[[ 56 -76  26  55 -41]
 [ 44 -69  10  28 -28]] -> -28

[[  0  34 -26  14  -8 -33  97]
 [-14  97 -33 -77  59  18  89]] -> 89

[[ 74 -39 -36   2 -31]
 [-12  60 -75 -23 -91]] -> -91

[[ -3  73  81  10]
 [-60  15 -25  38]] -> 38

[[ -5  14  -8  91 -20]
 [  1  -1 -13 -60  28]] -> 28

[[ 40  10 -54  -3  40  53]
 [ 43  -7 -27  -2  47  73]] -> 73
---
(12.544, 17.514, 4.494, -15.325, 17.021) ans = 17.514
(150.945, -158.798, 80.099, 61.499) ans = -158.798
(45.809, 110.040, -27.153, 95.461, 50.507, -147.551, -21.304) ans = 110.040
(1.12, -1.27, 0.82, 0.78, 1.08, -0.35) ans = -1.27
(0.4, 0.4, -1.7, -0.7, 0.6, 1.1) ans = 0.4
(-1.59, -0.28, -0.04, 1.30, -0.72, -0.68, -0.90) ans = -0.28
(-9.046, -5.298, -11.834, 14.895, -9.896) ans = -5.298
---
[[ 11.78  13.57 -19.71  -9.07 -11.80   3.25]
 [ -2.03  -6.07  -3.91 -13.42 -11.03  -7.92]
 [ 16.34  -9.95 -12.08   1.68  23.12  20.42]] gives -7.92

[[-22.611  -8.810 -21.521   2.456  -7.278  10.351]
 [  2.704 -17.359 -21.967  20.972 -10.549  20.899]] gives 20.899

[[ 0.03 -0.01 -0.02 -0.04 -0.01 -0.04  0.00]
 [-0.14  0.08  0.24 -0.15 -0.02 -0.04  0.12]
 [ 0.04  0.05 -0.04  0.02 -0.03 -0.01  0.01]] gives 0.12

[[  -4.270  -30.617  -53.417   63.389]
 [  24.994  -17.687  146.308 -170.735]] gives -170.735

[[ 0.17  0.06  0.07  0.11]
 [-0.02  0.06  0.07 -0.16]
 [ 0.22 -0.01  0.06  0.21]] gives -0.16

[[-10.351   7.164  10.359  12.317]
 [  9.745 -11.938  -7.713 -12.460]] gives -12.460

[[ -11.728 -128.829   69.081   58.941   17.609  -77.885]
 [ 114.088   28.853   84.213  -70.455  186.373   71.690]] gives 71.690

[[-1.75  1.54  1.73 -1.70]
 [-1.93  1.76  1.97 -1.88]] gives -1.88
---
[ 60  39  71  76  57 -29  33] => 76

[[-28  30   3  50  68  41]
 [ -7 -45 -29  84  20  81]
 [ 65 -45 -85  73 -14  65]] => -85

[[-33  39  86 -22]
 [-27  47  86 -13]] => -27

[  1 -63 -75  -3  -9] => -63

[101   8  67 -82] => 101

[[ 81 -28  27  55 -44  60]
 [-55  95 -69 -56  33  57]
 [-80  -6  34 -75 -18 -31]] => 34
---
array([[-10,  17,  -6,  76,  13,  -7,  13],
       [ 20, -19, -19,  -5,   8,   0,   1]]) result: -19

array([[ 35,  -2, -47,  58, -60, -33, -38],
       [-97,  83, -55, -68,  98, -38, -83],
       [ 11, -34,  -8,  15, -27,  32, -80]]) result: 83

array([[-83, -89, -49,  16,  18,  21, -27],
       [-76, -85, -24,  24,  16,  41, -64],
       [-80, -81, -68,   6,  15,  -2,  14]]) result: -85

array([[-26,  80,  31,  37, -37, -27],
       [-30,  79,  26,  27, -24, -35],
       [ -7,  62,  27,  36, -26, -25]]) result: 79

array([[  4,   2,  26,  29],
       [-55,  33,   9, -96]]) result: 33

array([[  6, -28,  28, -20, -84, -66],
       [-45,  41,  50, -62,  -3,  69]]) result: 41
---
array([ 32,  41, -39,  43,   0, -44,   8]) --> 8
array([88, 22, 63, 85]) --> 85
array([172, 500, 575, 657, 974]) --> 974
array([2, 0, 4, 8]) --> 8
array([105,  42,  66, 193]) --> 193
array([6986, 3994, 7208, 5183, 2324, 9591]) --> 9591
array([5641, 3775, 8691, 4733, 2608]) --> 2608
array([293, 711, 780, 663, 669, 136]) --> 136
---
array([[682, 887, 601, 138],
       [641, 757, 620, 422],
       [649, 867, 665, 430]]) ⇒ 620

array([[ 830,  728,  238,  663,  231],
       [ 266,  571,  511,  134,  178],
       [ 827,  660,   86,  845, -645]]) ⇒ 134

array([[ 28,   6, -11, -40, -43],
       [ 31,   5,  -6, -47, -27],
       [ -9,   2, -14, -27, -44]]) ⇒ -47

array([[437, 627, 832, 533, 604, 389],
       [366, 298, 489, 677, 794, 422],
       [661, 431, 417, 203, 370, 720]]) ⇒ 794

array([[ 806,  -51,  258, -540,  464],
       [ 425,  217,  868, -500,  -27],
       [ 131,  289,  970, -272, -289]]) ⇒ -500

array([[2, 3, 4, 4, 6, 6],
       [3, 8, 1, 2, 4, 1],
       [6, 2, 4, 4, 0, 2]]) ⇒ 4
